Below are the code and all the weights of a small trained network. Each question names an input and a class and asks about switching units off, where a switched-off unit gives its printed mean instead of its output.

import numpy as np


def w(rows, s, z=0):
    codes = np.array(rows[::2]) - 128.0
    scale = np.full(codes.shape[1], s)
    scale[-1] = z or s
    return codes * scale


def f(y):
    return y / 2 * (1 + np.tanh(0.7978845608 * (y + 0.044715 * y**3)))


def log_softmax(a):
    a = a - a.max(-1, keepdims=True)
    return a - np.log(np.exp(a).sum(-1, keepdims=True))


def net(x, mask):
    res = np.array(x, float).reshape(1, 7) / 4 @ E
    y = f(res @ A[0][:, :-1].T + A[0][:, -1])
    res = res + np.where(mask, y, B[0][:, -1]) @ B[0][:, :-1]
    return log_softmax(res[-1] @ U[:, :-1].T + U[:, -1])


A, B = {}, {}
E = w([
[154,146,48,157,79,109,196,138,122,157,133],'x0',
[92,148,147,91,153,211,132,249,116,173,80],'x1',
[169,189,175,125,83,127,195,120,166,101,178],'x2',
[95,110,121,224,128,160,98,153,87,75,143],'x3',
[147,58,168,120,122,150,122,104,205,117,83],'x4',
[93,111,96,95,142,167,171,157,147,135,198],'x5',
[190,124,70,127,181,64,141,143,157,154,132],'x6',
],0.011)
A[0] = w([
[99,74,157,147,137,191,122,159,138,97,138,65],'N0',
[159,138,115,152,123,61,152,104,176,124,171,187],'N1',
[169,109,156,106,162,123,47,120,108,153,42,142],'N2',
[144,117,138,123,137,130,158,154,125,105,127,92],'N3',
[85,101,74,133,96,157,162,133,128,118,161,1],'N4',
[169,125,113,51,158,120,172,179,209,216,96,153],'N5',
[88,147,167,118,141,187,169,142,107,111,169,144],'N6',
[73,31,133,156,136,177,80,156,148,117,68,159],'N7',
[160,157,122,131,96,179,168,166,129,106,124,115],'N8',
[109,101,200,77,88,121,90,38,179,112,104,178],'N9',
[90,62,55,118,122,139,158,126,134,179,165,153],'N10',
[147,80,92,105,132,142,155,131,135,175,135,97],'N11',
[114,86,168,71,136,144,124,20,151,88,74,146],'N12',
[227,118,137,136,130,70,178,51,219,95,188,173],'N13',
[194,97,72,175,102,9,118,63,110,145,81,158],'N14',
[171,110,127,75,142,127,172,166,174,209,108,137],'N15',
[120,66,121,107,213,70,44,102,143,118,132,128],'N16',
[122,137,147,120,152,84,76,139,150,137,72,114],'N17',
[94,135,123,109,156,151,92,142,139,117,118,92],'N18',
],0.011,0.007)
B[0] = w([
[128,132,126,166,126,138,104,131,171,89,86,160],'N0',
[169,117,101,146,90,125,155,123,113,100,112,205],'N1',
[187,115,200,118,123,134,93,147,193,152,170,193],'N2',
[114,122,137,143,123,121,115,140,138,119,127,127],'N3',
[160,148,145,114,139,157,99,144,117,188,162,141],'N4',
[59,187,136,93,147,60,192,184,153,148,145,213],'N5',
[121,137,132,105,84,105,157,159,163,128,120,176],'N6',
[179,76,196,160,106,147,112,159,193,109,91,202],'N7',
[73,129,127,124,127,125,105,128,115,120,134,156],'N8',
[108,82,165,61,91,112,197,133,139,107,208,211],'N9',
[126,182,123,106,130,145,98,112,112,160,182,179],'N10',
[105,170,109,124,128,102,139,133,121,143,128,152],'N11',
[97,86,133,102,94,111,149,171,128,106,138,197],'N12',
[185,62,111,148,63,181,174,87,139,73,124,253],'N13',
[154,156,87,108,116,4,210,111,120,107,69,244],'N14',
[102,171,142,95,132,91,163,168,124,157,122,189],'N15',
[80,123,81,115,171,157,97,75,50,125,158,190],'N16',
[151,134,187,116,131,142,120,133,137,158,159,161],'N17',
[147,95,106,151,136,141,129,115,117,124,136,149],'N18',
],0.012,0.017)
U = w([
[41,203,135,105,117,59,182,184,149,132,111,200],'0',
[41,107,139,75,128,160,141,139,101,131,254,160],'1',
[118,123,139,120,177,172,177,61,150,143,101,2],'2',
[177,153,179,138,134,209,64,159,157,182,163,139],'3',
[209,122,132,138,243,87,68,73,109,161,67,113],'4',
[121,64,155,171,129,246,62,150,161,78,48,23],'5',
[127,172,13,143,129,114,144,61,36,103,94,125],'6',
[205,69,132,122,22,126,184,129,166,64,114,145],'7',
],0.0089,0.005)

Each question gives the input, the list of numbers given to net, and the class t.
The units are the neurons (one row each of A and B). Each row of codes is followed by its name. A weight is (code - 128) times the scale printed after its matrix; where a second scale follows, it is the last column's (A, B and U).
mask holds one flag per neuron, in row order. A switched-off neuron (its flag False) gives its mean, the last column of its row in B, instead of its output. The means were averaged over made-up inputs and are rounded, as every weight is.
A unit's drop is (log p(t) with every unit on - log p(t) with that unit switched off) / (log p(t) with every unit on - log p(t) with every unit switched off).
The circuit of an input: a set's keep is (log p(t) with only the set's units on - log p(t) with every unit switched off) / (log p(t) with every unit on - log p(t) with every unit switched off). Starting from the 12 units with the biggest drops (on a tie, the unit counted first), units are removed one at a time, each time the one whose removal leaves the highest keep (on an exact tie, the one counted first), for as long as the keep stays at least 0.8.
units of the circuit, in order: the units of the circuit, biggest drop first
most important unit: the unit with the biggest drop
top k neurons: the k neurons with the biggest drops, biggest first
drop of u: that unit's drop, to one decimal
input [-3,8,-5,2,-2,2,1], class 5: top neuron -> (N7)
input [-6,0,-4,4,6,8,-5], class 5: units of the circuit, in order -> (N14 N0)
input [0,-8,0,7,-2,-7,1], class 6: units of the circuit, in order -> (N7 N16)
input [-1,4,8,4,2,6,-5], class 5: units of the circuit, in order -> (N14 N0 N9)
input [-4,1,-3,3,-7,0,-4], class 5: units of the circuit, in order -> (N14 N5 N9)
input [-4,-6,-6,-2,4,7,3], class 1: top 2 neurons -> (N16 N10)
input [-3,5,7,8,-6,8,4], class 1: top 3 neurons -> (N14 N5 N15)
input [-7,8,-5,-4,7,-3,4], class 3: top 3 neurons -> (N2 N7 N14)
input [-7,8,-3,-2,5,-6,7], class 3: top 3 neurons -> (N2 N7 N14)
input [3,2,6,-6,4,-1,1], class 0: top 2 neurons -> (N5 N15)
input [-5,3,-3,-4,-7,1,-1], class 1: top 2 neurons -> (N14 N7)
input [0,2,7,5,-7,-3,-8], class 0: top 2 neurons -> (N13 N6)
input [2,-2,2,2,-4,5,-7], class 1: top 2 neurons -> (N14 N5)
input [6,-2,-7,2,-4,-1,-3], class 6: most important unit -> N5
input [-7,-3,1,1,-6,6,-5], class 1: top 3 neurons -> (N14 N13 N5)
input [-8,-3,-8,1,-2,-8,4], class 4: top 3 neurons -> (N16 N13 N14)
input [7,-5,-7,-6,7,8,4], class 0: top 2 neurons -> (N5 N15)
input [-2,7,-7,-5,7,5,-1], class 0: drop of N5 -> 2.1
input [2,0,-8,-1,0,5,-1], class 3: drop of N7 -> 0.2
input [8,2,0,8,3,4,-8], class 5: drop of N12 -> 0.0
input [3,1,1,-2,-3,-6,-5], class 6: most important unit -> N5
